Here is a tiny trained network, its code and every weight. The questions are about switching its units off for an input and a class, where a switched-off unit gives its printed mean instead of its output.

import numpy as np


def w(rows, s, z=0):
    codes = np.array(rows[::2]) - 128.0
    scale = np.full(codes.shape[1], s)
    scale[-1] = z or s
    return codes * scale


def f(y):
    return y / 2 * (1 + np.tanh(0.7978845608 * (y + 0.044715 * y**3)))


def log_softmax(a):
    a = a - a.max(-1, keepdims=True)
    return a - np.log(np.exp(a).sum(-1, keepdims=True))


def net(x, mask):
    res = np.array(x, float).reshape(1, 6) / 4 @ E
    y = f(res @ A[0][:, :-1].T + A[0][:, -1])
    res = res + np.where(mask, y, B[0][:, -1]) @ B[0][:, :-1]
    return log_softmax(res[-1] @ U[:, :-1].T + U[:, -1])


A, B = {}, {}
E = w([
[138,120,129,125,140,123],'x0',
[129,164,175,137,185,236],'x1',
[130,127,127,128,130,128],'x2',
[143,164,156,33,99,135],'x3',
[116,134,132,132,118,129],'x4',
[154,8,142,116,83,160],'x5',
],0.016)
A[0] = w([
[149,123,155,160,158,225,52],'N1',
[151,97,151,113,111,158,51],'N2',
[143,145,64,95,72,29,215],'N3',
[84,113,92,218,176,136,191],'N4',
[148,134,151,34,62,124,2],'N5',
[129,82,101,141,114,81,140],'N6',
[118,187,79,151,173,73,64],'N7',
[126,129,141,150,106,161,111],'N8',
[106,191,103,141,229,143,77],'N9',
[154,187,122,55,165,133,150],'N10',
[93,124,139,174,176,129,237],'N11',
[153,152,205,110,94,165,45],'N12',
[115,180,171,74,166,149,112],'N13',
[123,174,70,167,132,109,224],'N14',
[127,186,198,89,157,132,97],'N15',
[134,43,45,189,72,81,165],'N16',
[118,145,99,82,106,38,6],'N17',
[151,151,155,81,145,147,104],'N18',
[136,205,118,176,177,53,190],'N19',
[105,188,82,154,161,74,38],'N20',
[125,120,155,9,85,111,207],'N21',
[130,146,76,85,109,69,17],'N22',
[159,108,126,158,143,109,135],'N23',
],0.013,0.01)
B[0] = w([
[229,49,215,138,128,156,195],'N1',
[167,99,208,209,188,188,148],'N2',
[214,59,199,112,95,133,254],'N3',
[194,63,178,126,150,138,212],'N4',
[231,42,212,92,77,94,168],'N5',
[86,167,83,109,80,72,184],'N6',
[200,34,170,95,92,97,183],'N7',
[126,106,168,130,116,130,141],'N8',
[70,172,90,121,161,128,195],'N9',
[82,163,95,121,67,95,201],'N10',
[133,97,148,110,80,116,198],'N11',
[112,130,91,166,131,132,160],'N12',
[77,174,84,135,120,99,192],'N13',
[142,219,143,194,179,131,205],'N14',
[61,196,66,104,116,153,186],'N15',
[77,157,41,85,84,45,243],'N16',
[108,173,131,187,218,213,179],'N17',
[78,113,119,122,163,111,165],'N18',
[199,118,194,174,174,164,230],'N19',
[143,38,175,68,75,74,177],'N20',
[137,161,178,198,226,175,225],'N21',
[133,167,172,173,191,254,165],'N22',
[101,166,96,135,132,113,148],'N23',
],0.009,0.019)
U = w([
[141,67,180,108,66,122,244],'0',
[100,140,159,215,194,168,4],'1',
[6,165,42,119,92,93,165],'2',
],0.014,0.0024)

Each question gives the input, the list of numbers given to net, and the class t.
The units are the neurons (one row each of A and B). Each row of codes is followed by its name. A weight is (code - 128) times the scale printed after its matrix; where a second scale follows, it is the last column's (A, B and U).
mask holds one flag per neuron, in row order. A switched-off neuron (its flag False) gives its mean, the last column of its row in B, instead of its output. The means were averaged over made-up inputs and are rounded, as every weight is.
A unit's drop is (log p(t) with every unit on - log p(t) with that unit switched off) / (log p(t) with every unit on - log p(t) with every unit switched off).
The circuit of an input: a set's keep is (log p(t) with only the set's units on - log p(t) with every unit switched off) / (log p(t) with every unit on - log p(t) with every unit switched off). Starting from the 12 units with the biggest drops (on a tie, the unit counted first), units are removed one at a time, each time the one whose removal leaves the highest keep (on an exact tie, the one counted first), for as long as the keep stays at least 0.8.
units of the circuit, in order: the units of the circuit, biggest drop first
top k neurons: the k neurons with the biggest drops, biggest first
drop when u is switched off: that unit's drop, to one decimal
input [3,-6,4,-2,-2,3], class 2: units of the circuit, in order : [N16]
input [-4,-7,-2,8,5,-2], class 1: top 2 neurons : [N21; N17]
input [-7,0,2,-7,-2,-6], class 0: top 2 neurons : [N20; N7]
input [-5,2,2,6,1,5], class 1: top 2 neurons : [N21; N3]
input [-1,5,4,6,8,1], class 1: top 3 neurons : [N16; N21; N6]
input [-1,-7,6,5,-1,-3], class 1: top 2 neurons : [N17; N21]
input [4,7,-8,1,1,6], class 1: top 2 neurons : [N3; N2]
input [7,-7,-8,-3,-6,-8], class 0: top 2 neurons : [N20; N7]
input [6,-5,6,6,5,-4], class 1: top 2 neurons : [N17; N21]
input [0,3,8,6,0,8], class 1: top 3 neurons : [N21; N3; N2]
input [-7,3,6,5,0,8], class 1: top 2 neurons : [N21; N3]
input [4,-6,7,-7,1,-8], class 0: drop when N14 is switched off : 0.0
input [6,-7,-8,-2,1,4], class 2: drop when N16 is switched off : 0.4
input [2,2,5,7,-1,4], class 1: units of the circuit, in order : [N21]
input [8,0,0,3,0,0], class 1: drop when N5 is switched off : 0.1
